Here is a tiny trained network, its code and every weight. The questions are about switching its units off for an input and a target symbol, where a switched-off unit gives its printed mean instead of its output.

import numpy as np


def w(rows, s, z=0):
    codes = np.array(rows[::2]) - 128.0
    scale = np.full(codes.shape[1], s)
    scale[-1] = z or s
    return codes * scale


def norm(h):
    return h / np.sqrt((h * h).mean(-1, keepdims=True) + 1e-5)


def f(y):
    return np.maximum(y, 0)


def softmax(a):
    e = np.exp(a - a.max(-1, keepdims=True))
    return e / e.sum(-1, keepdims=True)


def log_softmax(a):
    a = a - a.max(-1, keepdims=True)
    return a - np.log(np.exp(a).sum(-1, keepdims=True))


def net(x, mask):
    ids = ['Ωαγεζλστφ'.index(c) for c in x.split()]
    T = len(ids)
    res = E[ids] + P[:T]
    u = 0
    for l in range(3):
        q, k, v = (norm(res) @ M[l].T for M in (Q, K, V))
        z = softmax(np.where(np.tri(T) > 0, q @ k.T / 3**0.5, -1e9)) @ v
        res = res + np.where(mask[u], z, O[l][:, -1]) @ O[l][:, :-1]
        u += 1
        y = f(norm(res) @ A[l][:, :-1].T + A[l][:, -1])
        res = res + np.where(mask[u : u + 4], y, B[l][:, -1]) @ B[l][:, :-1]
        u += 4
    return log_softmax(norm(res)[-1] @ U[:, :-1].T + U[:, -1])


Q, K, V, O, A, B = {}, {}, {}, {}, {}, {}
E = w([
[174,94,188,130,87,83,126,144,155,168,144,140],'Ω',
[155,101,191,103,71,97,153,114,159,164,129,188],'α',
[202,115,193,105,108,99,111,100,216,125,224,62],'γ',
[147,144,93,90,132,126,135,164,189,119,134,121],'ε',
[204,160,160,204,137,65,134,56,105,209,132,124],'ζ',
[192,190,159,111,119,152,240,114,88,138,107,94],'λ',
[107,182,254,144,202,133,143,127,105,89,116,137],'σ',
[89,70,42,246,141,117,75,122,187,126,158,116],'τ',
[151,63,116,220,142,132,187,120,128,42,207,123],'φ',
],0.02)
P = w([
[137,92,85,116,138,138,71,109,56,119,159,158],'0',
[208,130,110,148,149,187,66,226,198,162,82,99],'1',
[134,131,129,93,154,96,188,123,110,153,102,171],'2',
[123,82,149,123,74,39,141,164,100,85,100,64],'3',
[165,151,120,162,147,145,180,221,195,177,158,95],'4',
[75,130,165,110,164,105,250,134,114,169,113,179],'5',
],0.016)
Q[0] = w([
[92,92,189,127,99,113,120,183,164,195,161,127],'L0H0',
[114,132,207,69,143,99,114,85,90,2,118,189],'L0H0',
[96,71,99,112,111,115,123,29,102,103,97,124],'L0H0',
],0.0093)
K[0] = w([
[63,64,178,135,110,72,223,124,167,172,176,159],'L0H0',
[142,131,220,43,160,159,34,139,109,100,124,160],'L0H0',
[154,75,111,91,95,208,2,58,153,184,64,156],'L0H0',
],0.0073)
V[0] = w([
[146,120,158,38,77,120,237,208,74,64,191,136],'L0H0',
[154,198,87,131,141,254,71,79,87,193,91,134],'L0H0',
[185,137,110,139,101,176,145,77,63,54,195,156],'L0H0',
],0.0052)
O[0] = w([
[134,178,17,178,147,59,128,156,128,42,39,107,253],'L0H0',
[89,191,254,120,91,158,184,200,181,142,84,203,80],'L0H0',
[166,165,133,128,60,229,162,130,21,129,113,63,160],'L0H0',
],0.0093,0.0042)
A[0] = w([
[128,198,64,149,129,246,35,111,15,132,211,103,224],'L0N0',
[223,220,105,140,199,126,132,132,178,148,118,114,196],'L0N1',
[38,133,131,64,147,127,149,118,54,97,2,163,2],'L0N2',
[98,87,125,183,178,150,17,95,210,186,235,88,9],'L0N3',
],0.0063,0.00088)
B[0] = w([
[151,152,102,121,121,112,59,155,5,167,91,78,176],'L0N0',
[111,79,148,127,175,144,108,134,148,143,163,116,254],'L0N1',
[94,96,117,94,123,61,113,132,174,116,142,159,189],'L0N2',
[102,143,134,110,100,157,168,128,99,102,111,169,187],'L0N3',
],0.018,0.0072)
Q[1] = w([
[154,52,146,156,142,101,184,132,92,107,172,87],'L1H0',
[178,121,150,254,94,160,96,164,117,95,144,133],'L1H0',
[107,172,138,68,84,76,153,96,2,87,90,147],'L1H0',
],0.0098)
K[1] = w([
[167,146,120,136,156,117,203,79,106,94,163,118],'L1H0',
[122,90,227,163,130,158,100,106,108,95,123,167],'L1H0',
[248,134,150,96,109,150,100,136,141,153,91,130],'L1H0',
],0.013)
V[1] = w([
[176,165,219,109,144,68,99,119,144,135,127,98],'L1H0',
[109,157,115,116,191,152,105,130,150,100,148,94],'L1H0',
[170,116,77,122,147,129,141,153,178,254,103,143],'L1H0',
],0.0099)
O[1] = w([
[76,19,75,155,161,122,126,24,86,217,54,27,251],'L1H0',
[92,84,177,142,127,93,113,229,132,245,141,88,120],'L1H0',
[204,88,140,163,74,108,142,149,152,169,89,164,132],'L1H0',
],0.012,0.0029)
A[1] = w([
[44,143,148,109,140,56,192,133,26,81,22,202,82],'L1N0',
[224,148,51,241,143,180,123,134,148,155,114,154,125],'L1N1',
[93,69,93,12,92,102,56,119,87,246,181,246,3],'L1N2',
[139,93,20,189,52,3,136,39,83,143,9,118,163],'L1N3',
],0.0055,0.0038)
B[1] = w([
[117,88,60,129,45,104,118,158,171,130,112,254,193],'L1N0',
[91,165,78,116,142,124,129,24,119,87,113,223,157],'L1N1',
[141,146,65,89,63,240,123,164,155,110,15,67,143],'L1N2',
[138,197,171,144,98,141,143,131,87,56,188,105,254],'L1N3',
],0.01,0.0086)
Q[2] = w([
[128,62,60,234,165,142,122,167,143,49,194,114],'L2H0',
[127,112,111,149,168,48,254,113,62,145,127,189],'L2H0',
[222,173,116,159,152,46,122,104,102,95,125,61],'L2H0',
],0.0074)
K[2] = w([
[71,98,104,177,158,126,96,197,161,87,254,143],'L2H0',
[115,188,157,207,172,82,194,95,111,135,164,105],'L2H0',
[89,46,104,174,125,117,169,91,153,113,71,153],'L2H0',
],0.0088)
V[2] = w([
[190,200,106,126,252,174,189,113,244,201,171,94],'L2H0',
[175,2,156,140,58,149,41,132,158,136,180,113],'L2H0',
[140,54,115,28,128,124,183,119,194,89,127,122],'L2H0',
],0.0053)
O[2] = w([
[167,206,241,88,106,135,197,13,144,163,41,156,3],'L2H0',
[163,191,104,146,74,85,128,134,92,36,17,128,77],'L2H0',
[1,16,201,170,67,132,108,218,100,187,91,168,100],'L2H0',
],0.0082,0.0041)
A[2] = w([
[97,102,130,148,158,187,56,85,134,180,88,132,36],'L2N0',
[107,197,103,116,131,161,10,113,7,60,158,61,88],'L2N1',
[156,228,149,178,159,133,168,75,206,129,59,88,3],'L2N2',
[113,140,148,131,12,116,104,201,132,71,113,147,61],'L2N3',
],0.011,0.0047)
B[2] = w([
[60,81,204,102,121,113,163,188,60,108,136,100,151],'L2N0',
[224,129,85,187,84,9,72,155,70,45,129,142,254],'L2N1',
[139,210,63,162,117,105,121,53,170,159,103,154,154],'L2N2',
[63,193,145,80,149,143,163,119,163,120,61,38,176],'L2N3',
],0.014,0.012)
U = w([
[124,140,88,216,80,74,71,173,75,130,175,123,189],'Ω',
[75,126,190,126,39,104,119,112,179,80,81,54,3],'α',
[70,116,175,122,194,150,155,163,88,176,138,1,170],'γ',
[166,84,138,132,60,131,90,222,234,209,161,108,110],'ε',
[138,207,100,181,184,138,118,82,159,199,103,137,129],'ζ',
[200,94,234,140,41,126,182,163,105,237,149,179,207],'λ',
[125,70,140,73,228,106,91,89,136,104,115,216,13],'σ',
[86,71,46,143,87,203,113,127,126,168,175,146,108],'τ',
[126,212,214,146,139,193,147,198,142,109,229,150,162],'φ',
],0.0078,0.0021)

Each question gives the input, a string of symbols that net reads in full, and the target symbol t.
The units are the heads (3 rows each of Q, K, V and O) and the neurons (one row each of A and B). Each row of codes is followed by its name. A weight is (code - 128) times the scale printed after its matrix; where a second scale follows, it is the last column's (O, A, B and U).
mask holds one flag per unit, layer by layer, with each layer's heads first. A switched-off unit (its flag False) gives its mean, the last column of its rows in O or B, instead of its output. The means were averaged over made-up inputs and are rounded, as every weight is.
A unit's drop is (log p(t) with every unit on - log p(t) with that unit switched off) / (log p(t) with every unit on - log p(t) with every unit switched off).
The circuit of an input: a set's keep is (log p(t) with only the set's units on - log p(t) with every unit switched off) / (log p(t) with every unit on - log p(t) with every unit switched off). Starting from the 12 units with the biggest drops (on a tie, the unit counted first), units are removed one at a time, each time the one whose removal leaves the highest keep (on an exact tie, the one counted first), for as long as the keep stays at least 0.8.
circuit, biggest first: the units of the circuit, biggest drop first
k most important neurons: the k neurons with the biggest drops, biggest first
k most important neurons of layer l: the k neurons of layer l with the biggest drops, biggest first
input λ α λ, target α: 3 most important neurons => [L0N2, L1N0, L2N3]
input φ γ λ ε γ τ, target τ: most important neuron => [L0N3]
input σ ε ε ζ ζ, target λ: 3 most important neurons => [L0N0, L0N1, L1N3]
input σ σ ε γ Ω, target ε: 3 most important neurons => [L0N0, L0N1, L2N1]
input σ λ σ, target λ: circuit, biggest first => [L1H0, L2N1]
input σ Ω φ φ, target α: circuit, biggest first => [L2N3, L0N0, L2N1]
input λ τ ε λ, target α: 3 most important neurons of layer 0 => [L0N0, L0N2, L0N1]
input λ σ ε, target ε: circuit, biggest first => [L1H0, L2N1]
input λ σ ε ε σ, target γ: circuit, biggest first => [L1H0, L2N1]
input ζ λ ε α ζ, target λ: circuit, biggest first => [L0H0, L0N3, L2N1]
input τ λ α, target α: 2 most important neurons of layer 1 => [L1N3, L1N2]
input λ λ σ ε ε, target γ: circuit, biggest first => [L1H0, L2N1]
input σ ζ α, target α: 3 most important neurons => [L1N3, L2N3, L2N1]
input τ λ ζ, target ζ: most important neuron => [L2N2]
input λ λ λ γ α, target ζ: 2 most important neurons of layer 2 => [L2N2, L2N1]
input σ σ σ, target σ: 2 most important neurons => [L0N0, L0N2]
input γ γ λ λ γ, target ζ: 2 most important neurons of layer 2 => [L2N2, L2N1]
input λ τ λ, target τ: 3 most important neurons => [L1N0, L2N1, L0N2]
input λ λ σ σ, target α: 3 most important neurons => [L2N3, L0N1, L0N0]
input λ γ ζ σ Ω, target γ: circuit, biggest first => [L1H0]
input σ τ τ, target τ: 3 most important neurons => [L0N1, L0N3, L0N0]
input λ λ α ε λ, target ζ: 2 most important neurons => [L2N2, L1N1]
input λ φ τ τ, target α: 2 most important neurons => [L2N3, L0N1]
input ζ λ λ λ ε λ, target ε: 2 most important neurons => [L0N2, L1N3]
input σ γ λ λ Ω, target ζ: 2 most important neurons of layer 0 => [L0N0, L0N1]
